In the rows, 128 means zero.
Here are made-up nodes, facts about them, and rows of numbers that follow some of those facts. Name the node behind each unnamed row.

There are 2 kinds of fact about the nodes: ξ, κ.
(biflu, ξ, fase); (biflu, ξ, faki); (biflu, ξ, drinogem); (dridrun, ξ, dragam); (dridrun, ξ, broflus); (dridrun, ξ, timir)
(skoska, ξ, tratris); (skoska, ξ, pufla); (skoska, ξ, gredrel); (lofis, ξ, bupudrok); (dratrak, ξ, mabrir); (dratrak, ξ, nanifla)
(valik, ξ, ploko); (valik, ξ, luflin); (nulus, ξ, vinon); (nulus, ξ, flutra); (nulus, ξ, fase); (nulus, ξ, klubra)
(nulus, ξ, rurubror); (meve, ξ, seplal); (meve, ξ, desal); (meve, ξ, trezan); (meve, ξ, fase); (meve, ξ, nefan)
(lidin, ξ, bonem); (lidin, ξ, festagam); (lidin, ξ, temis); (lidin, ξ, nefan); (lidin, ξ, luflin); (lidin, ξ, klekur)
(kludo, ξ, gekos); (kludo, ξ, duzos); (kludo, ξ, dofal); (kludo, ξ, pluflos); (kludo, ξ, brunen); (kludo, ξ, drinogem)
(nuzel, ξ, voro); (nuzel, ξ, gifo); (nuzel, ξ, kluske); (nuzel, ξ, bupudrok); (sesta, ξ, geta); (sesta, ξ, vinon)
(sesta, ξ, stisi); (sesta, ξ, livo); (sesta, ξ, baral); (kliner, ξ, duzos); (kliner, ξ, zapubren); (kliner, ξ, vebro)
(kliner, ξ, drubi); (gatrefom, ξ, geta); (gatrefom, ξ, potir); (gatrefom, ξ, baral); (gatrefom, ξ, skodrise); (fidus, ξ, brelak)
(fidus, ξ, kagrok); (fidus, ξ, reber); (miflom, ξ, tuple); (miflom, ξ, pufla); (miflom, ξ, leflon); (dredrok, ξ, batos)
(dredrok, ξ, nodradror); (dredrok, ξ, fipem); (dredrok, ξ, luflin); (kotal, ξ, tevo); (guta, ξ, brabir); (guta, ξ, drusku)
(gibis, ξ, nukol); (gibis, ξ, drusku); (klegol, ξ, roda); (stadeto, ξ, nukol); (plesti, ξ, karun); (plesti, ξ, brabir)
(gogri, ξ, skade); (gogri, ξ, karun); (gogri, ξ, potir); (skisom, ξ, ploko); (flovim, ξ, flutra); (flovim, ξ, drasas)
(flovim, ξ, drinogem); (boskas, ξ, tagrol); (boskas, ξ, tuple); (boskas, ξ, brivim); (stokla, ξ, livo); (stokla, ξ, steklor)
(rinuk, ξ, drubi); (rinuk, ξ, kleplidran); (fibro, ξ, livo); (fibro, ξ, mufu); (zulo, ξ, brivim); (trestu, ξ, ganis)
(skiflor, ξ, zibo); (skiflor, ξ, luflin); (bruplel, ξ, stiske); (bruplel, ξ, tevo); (bruplel, ξ, temis); (bruplel, ξ, livo)
(brutol, ξ, dragam); (brutol, ξ, buzar); (brutol, ξ, fleklel); (geper, ξ, roda); (geper, ξ, skufum); (geper, ξ, baral)
(geper, ξ, faki); (geper, ξ, dubrek); (zenek, ξ, festagam); (zenek, ξ, votris); (zenek, ξ, leflon); (druplomom, ξ, tagrol)
(druplomom, ξ, soskir); (brabi, ξ, lotel); (brabi, ξ, sibrok); (brabi, ξ, nefan); (klelon, ξ, plumoklok); (klelon, ξ, skedrelim)
(bidrul, ξ, mufu); (bidrul, ξ, pubim); (bidrul, ξ, pleres); (bidrul, ξ, vibrin); (bidrul, ξ, gredrel); (bidrul, ξ, degar)
(lave, ξ, flutra); (lave, ξ, zapubren); (lave, ξ, flegi); (lave, ξ, dosta); (plukem, ξ, kluske); (plukem, ξ, trodom)
(vibom, ξ, tabrom); (vibom, ξ, gifo); (vibom, ξ, pluflos); (bisodrom, ξ, seplal); (bisodrom, ξ, digrir); (bisodrom, ξ, pokam)
(bisodrom, ξ, ganis); (futren, ξ, stisi); (futren, ξ, nakem); (futren, ξ, trodom); (futren, ξ, tratris); (futren, ξ, brivim)
(futren, ξ, drinogem); (dodim, ξ, toku); (dodim, ξ, gekos); (dodim, ξ, kule); (dodim, ξ, brunen); (dodim, ξ, drinogem)
(drustil, ξ, broflus); (drustil, ξ, batos); (drustil, ξ, faki); (drustil, ξ, soskir); (kabagrum, ξ, stiske); (kabagrum, ξ, kagrok)
(kabagrum, ξ, regrol); (kabagrum, ξ, vebro); (neflu, ξ, mabrir); (neflu, ξ, potir); (neflu, ξ, grinik); (neflu, ξ, dosta)
(stazok, ξ, tenur); (stazok, ξ, trakir); (stazok, ξ, pleres); (stazok, ξ, pokam); (bifir, ξ, flutra); (bifir, ξ, bupudrok)
(bifir, ξ, drinogem); (skufudru, ξ, tenur); (skufudru, ξ, zutor); (skufudru, ξ, voro); (skufudru, ξ, ploko); (skufudru, ξ, grinik)
(skufudru, ξ, fipem); (stegrer, ξ, drunel); (stegrer, ξ, festagam); (stegrer, ξ, sibrok); (purun, ξ, zutor); (purun, ξ, bakla)
(stedrok, ξ, geta); (stedrok, ξ, tuvik); (stedrok, ξ, trodom); (stedrok, ξ, klubra); (stedrok, ξ, foska); (grizul, ξ, stiske)
(grizul, ξ, grinik); (grizul, ξ, brebrun); (grizul, ξ, nogin); (grizul, ξ, rogrim); (grizul, ξ, trilik); (diluk, ξ, tuvik)
(diluk, ξ, nanifla); (diluk, ξ, leflon); (mugras, ξ, bonem); (mugras, ξ, tuvik); (mugras, ξ, brobra); (mugras, ξ, trodom)
(mugras, ξ, nogin); (mugras, ξ, kleplidran); (mugras, ξ, vibrin); (mugras, ξ, flegi); (klolek, ξ, vinon); (klolek, ξ, kiba)
(klolek, ξ, drusku); (klolek, ξ, steklor); (klolek, ξ, fleklel); (plikas, ξ, festagam); (plikas, ξ, nanifla); (plikas, ξ, dofal)
(plikas, ξ, tralopli); (tragris, ξ, geta); (tragris, ξ, dragam); (tragris, ξ, desal); (kibreste, κ, drunel); (fleklel, κ, kotal)
(dratrak, κ, geper); (flutru, κ, trezan); (nodradror, κ, skufudru); (pubim, κ, roda); (meve, κ, drunel); (lidin, κ, lodro)
(tragol, κ, pepus); (nuzel, κ, kagrok); (tona, κ, trezan); (benul, κ, tevo); (sesta, κ, nukol); (rogrim, κ, rurubror)
(degar, κ, flutra); (tratris, κ, skufudru); (kliner, κ, skufudru); (dofal, κ, drubi); (foska, κ, tabrom); (livo, κ, brebrun)
(faki, κ, drunel); (zapubren, κ, kagrok); (gatrefom, κ, dosta); (kotal, κ, plukem); (fipem, κ, drutrur); (zuto, κ, pepus)
(stisi, κ, drunel); (skezek, κ, geper); (broflus, κ, tevo); (brelak, κ, kotal); (gadrono, κ, kagrok); (drunel, κ, flutra)
(stadeto, κ, bruplel); (drusku, κ, geper); (gogri, κ, flutra); (skisom, κ, flutra); (zibimor, κ, kagrok); (brivim, κ, kagrok)
(digrir, κ, bruplel); (brovek, κ, brebrun); (stokla, κ, dosta); (lotel, κ, skudrevas); (soskir, κ, drunel); (dubrek, κ, kludo)
(fibro, κ, flutra); (trestu, κ, plafo); (skiflor, κ, luflin); (kleplidran, κ, kagrok); (klubra, κ, kotal); (trilik, κ, dosta)
(nakem, κ, digrir); (bagrusi, κ, flutra); (tuple, κ, rurubror); (toku, κ, kagrok); (steklor, κ, kotal); (grutigan, κ, zibimor)
(nanifla, κ, flutra); (karun, κ, kagrok); (desal, κ, digrir); (bupudrok, κ, benul); (brabir, κ, tuvik); (druplomom, κ, kagrok)
(brabi, κ, rurubror); (flutra, κ, skufudru); (skodrise, κ, kagrok); (klekur, κ, nukol); (pabu, κ, nukol); (drinogem, κ, drunel)
(dodim, κ, benul); (tuvik, κ, kagrok); (dragam, κ, flutra); (gifo, κ, plumoklok); (pluflos, κ, dosta); (vebro, κ, flutra)
(brapazi, κ, tragol); (drasas, κ, nukol); (stazok, κ, drunel); (bifir, κ, drunel); (stegrer, κ, drustil); (lodro, κ, drubi)
(loda, κ, kagrok); (stedrok, κ, roda); (leflon, κ, plukem); (trakir, κ, roda); (grizul, κ, kagrok); (potir, κ, plafo)
(zunes, κ, brebrun); (diluk, κ, mosis); (trezan, κ, degar); (tenur, κ, kagrok); (klolek, κ, plesti); (luflin, κ, lodro)
(rurubror, κ, tevo); (laplurim, κ, tuvik); (goplafen, κ, tevo)

Some nodes and their rows:
nanifla: [156 114 112 126 117 144 112 158 121 152 154 141 106  58 101 119 146 152
 147 129 134 130 136 116 146 143 163 144  80 148 123 207 144 132 141]
pokam: [104 127 116 140 176 134 122 149 119 155 110 124 140 121 119 108 153 132
 126 119 145 134 130 153 153 129 100 118 148 132 117 136 147 133 116]
fidus: [141 144 136 126 123 159 118 129 119 130  99 131 157 131 137 116 123 118
 113 138  94 142 141 118 107  94 123 148 118 110 111 116 107 144 138]
flutra: [148 110  91 149 151 168 137 149 142 147 136 161 147  74  70  85 116 139
 146  74 118 124 132 108 183 119 204 142 122 136  93 213 144 102 155]
dratrak: [144 129 128 138 124 141  96 111 124 130 112 128 134 147 135 135 135 127
 129 145 120 146 136 115 110 129 130 147 102 124 130 109 123 141 127]
zuto: [127 136 132 129 142 135 135 120 112 137 106 109 143 117 123 117 146 124
 111 147 128 149 134 138 119 116 111 138 121 142 124 129 112 138 124]
tragris: [108 127 111 141 142 140 121 105 116 127 107 139 126 149 115 135 127 107
 114 102 126 177 127 122 116 115 138 152 106 131 114 100 135 127 153]
lidin: [141 110 111 135 131 135  92 111 125 112 112 160 101 125 166 149 120  99
 121 155 147 121 156 127 104 121 104 116 107  69 136  87 161 164 229]
fibro: [116 127  97 110 128 169 118 161 123 150 163 131  99  84 126 133 120 116
 134  92 143 156 120  71 122 132 138 173  85 113 100 164 114 159 144]
nefan: [135 119 128 144 155 126  98 129 115 141 103 152 127 124 110 108 151 138
 126 132 126 148 138 160 148 132 123 118 114 155 124 145 180 115 130]
trilik: [138 125 124 151 133 108  88 157 121 161 103 161 158 133 141  91 127 164
 129 137 154 163 123 140  66 124 139 123 149 146 128 141 115 163  91]
brovek: [124 137 132 132 140 133 131 110 117 141 110 114 147 120 130 115 146 125
 110 146 131 146 139 143 117 116 108 138 119 142 123 130 112 140 119]
zunes: [130 138 128 132 142 131 131 116 112 139 112 109 144 119 126 118 142 129
 112 145 128 145 136 139 120 112 107 137 125 146 124 128 108 138 120]
pepus: [117 146 133 144 150 153 131 130 126 139 100 129 165 133 101  81 127 129
 101 125 101 140 138 141 155  99 122 141 141 142 103 124 129 121 140]
boskas: [111 138 134 144 126 147 129 120 131 141 128 109 125 152 104 125 128 125
 125 135 133 155 132 111 146 126 136 160 122 124 126  87 125 142 161]
goplafen: [ 94 127 162 138 145 126 120 135 126 124  85  91 108 100 140 163 151 163
 131 107  80 135 198 142 112  84 108 170 159 165 135 136 121 137 134]
bidrul: [103 141 130 130 139 166 113 149 131 155 128 110 134 155 125 130 121 120
 127 113 130 146 127 103 139 132 105 164 130  92 107  83 116 157 143]
regrol: [157 133 134 139 140 155 118 134 125 140  84 140 153 119 128 101 133 141
 129 129 103 132 146 148 114 115 127 127 124 124 117 157 124 135 115]

Rows to name:
No name comes twice in this set of rows, the named rows included.
[120 124 114 147 133 149 118 101 131 130 105 128 134 161 116 141 124 106
 128 100 126 165 131 106 112 118 155 154 115 116 117  92 118 129 147]  nulus
[174 107 117 157 149 160 143 115 146 129  71 165 142 111 125  78 118 147
 129 119 132 103 161 178 136 111 129 105 161  66 128 157 152 136 214]  drubi
[138 115 115 143 160 134 120 111 116 135  81 140 136 124 130 117 152 141
 134 108 140 160 128 157 102 132 127 118 120 140 125 168 130 126 107]  potir
[118 109  88 126 154 133 138 135 108 136 141 144  99  50 102 124 147 132
 129  90 152 165 129 117 136 127 152 142  86 166 112 208 137 121 141]  dragam
[150 135 129 130 122 166 105 126 126 132  98 134 155 141 138 123 114 116
 122 131  89 140 138 111  97  97 134 145 114 102 108 112 108 151 126]  kabagrum
[111 135 113 145 149 154 128 104 128 126 101 143 161 166  97 111 113  93
 111  90 111 165 134 108 139  93 154 153 127 124  99  82 129 109 160]  geper
[120 144 123 134 145 163 139 116 116 131  91 142 156 139 115 105 121 109
  98  97 100 163 136 124 120  92 127 158 119 127 103 114 116 128 146]  plesti
[112 116 116 155 174 117 122 125 115 137 103 140 142 120 116 118 157 118
 126 129 140 144 143 149 146 118 130 112 130 157 120 141 158 115 125]  batos
[135 122 129 138 135 119  97 120 115 140 111 138 123 119 124 122 155 137
 119 155 126 150 139 151 130 132 116 130 103 159 133 129 162 126 129]  lotel
[108 132 106 144 156 140 111 135 120 138 118 126 158 135 135 128 133  96
 125 135 121 130 145 107 125  97 123 125 143 119 105 106 123 142 121]  purun
[137  99 102 157 175 120 112 127 116 128  86 170 121  95 143 105 150 125
 128 149 163 104 163 183 134 121 104  77 142  98 133 151 190 137 202]  luflin
[142 146 124 119 179 195 153  90 125 127  74 114 166 135  86  90 142 112
 103  79  97 141 129 168 182 108  98 143  97 135  90 151 143  82 118]  nukol
[107 129 118 141 151 140 136 104 116 130 101 125 139 137 111 128 137 114
 115 115 125 165 132 121 123 105 139 142 123 138 118 113 123 123 140]  klegol
[111 116  89 124 124 141 106 136 114 136 168 138 100  90 121 154 128  86
 130 121 135 160 134  62 128 113 163 158  71 143 111 136 131 135 155]  meve
[121 133 134 145 136 143 135 116 138 147 118 110 131 151 101 121 135 136
 128 125 136 150 130 128 147 128 136 151 127 125 127 102 121 135 153]  zulo

Now the same nodes, written a new way:
Some nodes and their rows:
seplal: [134 101 123 131 145 114 118 147 152 131 129 123 124 132 121]
trezan: [107 142 143 139 136 123 120 137 121 141 132 123 110 129 147]
futren: [153 115 105 148 117 130 136 151 142 119 111 138 129 127 116]
flutra: [  7 120  90 150 141 143 119 125  81 112 122 145 147 154 156]
digrir: [115 142 146 140 155 123 126 131 136 153 140  98 102 133 143]
klekur: [ 93 125 174 165  94 123 113 174 106 146 145  84 117 136 155]
soskir: [106 151 224 140 117 119 124 139 145 121 127 207 107 172 159]
fleklel: [140 188 137  74 107  99 120 128 125 115 154 119 117 117  96]
brabir: [144 137 125 108 128 129 118 133 109 146 146 134  91 140 145]
regrol: [137  94 133 130 124 131 103 137 133 109 118 135 114 128  92]
brunen: [140 104 104 129 122 137 102 149 152 123 123 141 132 125 125]
faki: [108 153 221 139 118 121 125 137 147 120 129 204 105 177 157]
reber: [138  89 152 133 130 135 104 129 121  95 109 129  94 132  57]
nuzel: [121 158 102 102 138 161 162 182 111 183  92 180  84 123  66]
livo: [128 140 145 135 125 128 113 136 120 135 133 130  99 127 140]
sesta: [111 147 151 176  91 135 141 177 105 136 136  80 102 147 143]
trodom: [138 102 113 133 123 127 107 150 146 120 124 142 124 126 125]
nefan: [137  93 127 133 129 114 111 151 140 127 124 138 134 123 128]

Name these rows:
No name comes twice in this set of rows, the named rows included.
[ 93 139 152 158  94 140 107 173 117 140 145  84 104 141 151]  drasas
[126 135 121 123  80 101 106  92 155 207  89 140  49 134 170]  rurubror
[110 145 215 132 114 138 121 134 151 127 126 197 115 175 165]  drinogem
[102 132 142 158 125 126 115 138 113 135 146 139 111 118 129]  nodradror
[106 154 109  77 146 158 128 184 116 179  98 179  81 122  88]  toku
[122 134 144 134 105 124 109 117 131 163 121 136  87 123 135]  rogrim
[177 134 110 116 119 138 151 126  97 146 143 118  98 151 152]  stadeto
[135  91 133 144 116 109 112 149 137 131 137 151 132 114 108]  zibo
[128 138 135 129 122 127 113 138 124 138 137 136 102 127 138]  potir
[134 154 115 149 103 145 136 127 136 150 108 132  98 128 136]  dodim
[106 142 124  88 157 139 143 177 109 191 110 176  81 122  69]  tenur
[189 100  91 120 121 127 143 139 120 127 131 130 118 147 130]  gibis
[120 143 123 134 116 147 108 138 138 141 132 137 112 127 134]  gifo
[110 145 217 130 118 127 124 134 147 126 126 198 115 173 168]  stisi

